After every row comes roughly how far along a hidden order it lies, from 0 to 9.
[  2  -3   2 -15  -5  -4 -21  14  -3 -12   6   3   4 -26  -2  -1   3  11
   6   5   5   8   2   5  10   5  62  -4   0   4 -11   1   5   5   0   0
  12 -40   4  -1  -4   3  -2   6  13  -4   3  -2  -4   6  -9  -1  23   0
   1   4 -10  -6   3   8 -11   4  -5  -3   3 -12   4  -6  29  -1  -1   4
 -10   4  -4   2  -6   2  -4   0  -1   1  12  -6   2   1 -34] : 6
[  8  -3  -4  11   3  11   7 -17   3   8  -7  -3  -5  19   1   1  -2  -4
 -10  -1   5  -4   8   1   6  -5 -28   3  -6  -4  15   1  -6  -6   0  -2
 -20  63  -7  -2  -4  -5   1   0 -18  -3   0  -3   9  -7  -2   1 -36  -2
  -9  -3   9   4  -1  -6  10  -5   4   2  -2  12   2   3 -22   0  -7  -7
  18  -6   1  -2   5  -3   5  -9  -1  -1 -16   4  -1  -1  14] : 0
[-11   2  -2 -13  -2  -4  -4   2  -4   4   5   3  -4 -12  -2   1  -2   8
  -5   3  18   2   3  10  20  -5  29   6  -4   2 -12   0   1  -5  -1   0
   6  14  -6  -1  12   4   1   6   3   3  -3   7   4   1  -6  -1  10  -6
   0   2  -6  -8   0   7 -20   2   2   0   3  -7   5  -3   0   1  -6  -7
  -8   0   3  -1   1   3  -4   7 -10  -1   7  -2  -1   2  -8] : 4
[ -5   2  -7  -8   0   0   9 -24  -2   5   7   2  -2  10   1   1  -1  35
  -4  -3   8   5   9   6  -4   0   5  -2   0  -4 -11   1  -1   2   0  -2
  26  48 -15   1  15   1  -1   0  21   7  -3   6   8   4  -1  -2   5   6
   0  -4  12  -6  -1   0 -10  -6   4  -1  -7  -3   3  11 -13   1  -1   8
 -10  -3   2  -3   2   9   0   6  -6  -1  -4   3   0   2   8] : 7
[  5  -8  -2   8   6   8   5  -6   6   2  -3  -4   4  14 -10  -1   4 -17
   2 -11  -6  -1 -19   0  -6   4 -21  -8   4   0  20   0  -1  15   1  -2
  10 -38   2   0 -13  -5  -3  -7  -3  -4   6 -11   4   1   6  -1  -2  12
  -5   0  12   0   0  17  29  -5   2   3   1   4   1  10  -3  -2  12  11
  -2  -2  -2   0   0   4   4  -1  10   1   4   1  -1  -2  10] : 6
[ -8   2   1 -17  -3  -9 -10  16  -3  -5  10   4   2 -23  -3  -1   3   9
   3   1   5   6 -10   6   8   2  44  -2   2   5 -14   0   4   8   0   0
  19 -38   1   1   8   6  -1   2  19   4  -1   4  -7   7  -1  -2  27   2
   4   3  -7  -9   2   9 -18   3  -3  -2   3 -12   2  -1  31  -1   4   4
 -18   3   0   1  -7   6  -6  10  -2   1  12  -5   0   2 -15] : 8
[ -5   2  -6   1   6   4  24 -20   0   7   6  -1   3  20  -6   0   2  11
   1 -11  -5   8 -11   2 -23   6  -6  -8   6  -5   3  -1  -2  12   0  -3
  47   8   0   0  12  -3  -4  -8  22   6  -1  -1   6   0   7  -3   2  27
   2  -3   7   0   0   0  11 -10   3   1  -7   1  -3  14  -9  -1  10  11
 -14  -5   0  -3  -1   6   2   9   3  -1  -3   4  -1   2  13] : 9
[  5  -9   3   7   4   2  -7  27   4  -2  -4  -3   2  -7  -7  -1   3 -36
   2  -3  -4  -7 -18   0   8   0 -18  -2   1   5  16  -1   2   4   0   1
 -13 -63   8  -1 -16  -3   0  -2 -19  -7   5 -10  -5  -1   2   2   0  -5
  -4   4  -4   0   0  17  19   2  -2   3   8   2   1  -6  10  -2   6  -4
   5   1  -2   2  -2  -3   1  -5   8   2   8  -4  -1  -3  -2] : 3
[ -4  -1  -1   5   6   7  17 -18   2   6   2  -2   4  18  -8  -1   3  -5
   1 -13  -9   5 -18  -1 -15   5 -10  -8   6  -3  13  -1  -2  11   1  -2
  35 -25   7  -1   2  -3  -3  -8  12   3   2  -6   3  -1  10  -3   2  26
   0  -1  10   1   0   5  20  -7   2   2  -5   3  -2  15   0  -2  11  10
 -10  -4  -1  -1  -2   6   3   5   8   0   0   3  -1   1  13] : 8
[-16   7   7   5  -5   8 -16  28  -6   4 -12   1   5 -15   0  -1  -1 -23
   2  13   2  11   4  -2  35  -1  55  16  -6   0   6  -2   0 -16  -1  -4
 -36   0  20  -9  -8  -1   3  13 -26  -9   1   0  -4 -15  -9  -2  -2 -13
  10   8 -35  11   0 -23   5  11  -8  -2  11  -9  -4  -5  11   0 -13 -10
  13   2  -4   3   0 -16   2   9  -2   0   8  -2   1   3 -33] : 0
[-12   7   1 -12  -4  -5  -4  10  -7   1   6   5   1 -17   1   0  -1   9
   1   3   8   9   3   6  12   0  47   4   0   2 -17  -1   3  -3  -1  -1
  16  -3   3  -2  14   6   1   6  15   3  -3   9  -4   0  -3  -2  17   0
   6   3 -15  -5   2  -4 -18   4  -3  -2   2 -12   1  -1  21   0  -6   1
 -11   2   0   0  -5   0  -5  12  -7  -1   6  -3   1   3 -18] : 6
[-13   1   0   1   6   6   4  20  -1   6   0   0   7  -1 -10  -2   4 -18
   4  -6  -7   9 -24   2   8   3  23  -1   5   2  11  -2   0   9   0  -4
  21 -54  14  -3  -4   0  -1  -1   5  -4   3  -5  -4  -4   5  -2  10  14
   3   4  -9   0   1   5  19   0  -4   2   5  -5  -2   8  26  -3   9   5
  -9   0  -2   1  -8   0  -2  12   7   1  10  -2  -1   1  -5] : 7
[ -9  -1   2  -7  -2  -2 -12  29  -2   0   3   3   2 -22  -6  -2   2 -15
   1   1   6   3 -14   6  27  -1  40   1  -1   5  -3  -1   4   2  -1   0
   1 -49   5  -2  -4   4   1   6  -5  -5   3   0  -6   0  -3   0  16  -5
   0   6 -12  -7   2  12  -1   5  -2   0   7  -8   4  -6  30  -1  -1  -7
  -5   3  -1   2  -7   0  -5   7  -1   2  15  -6  -1   0 -18] : 5
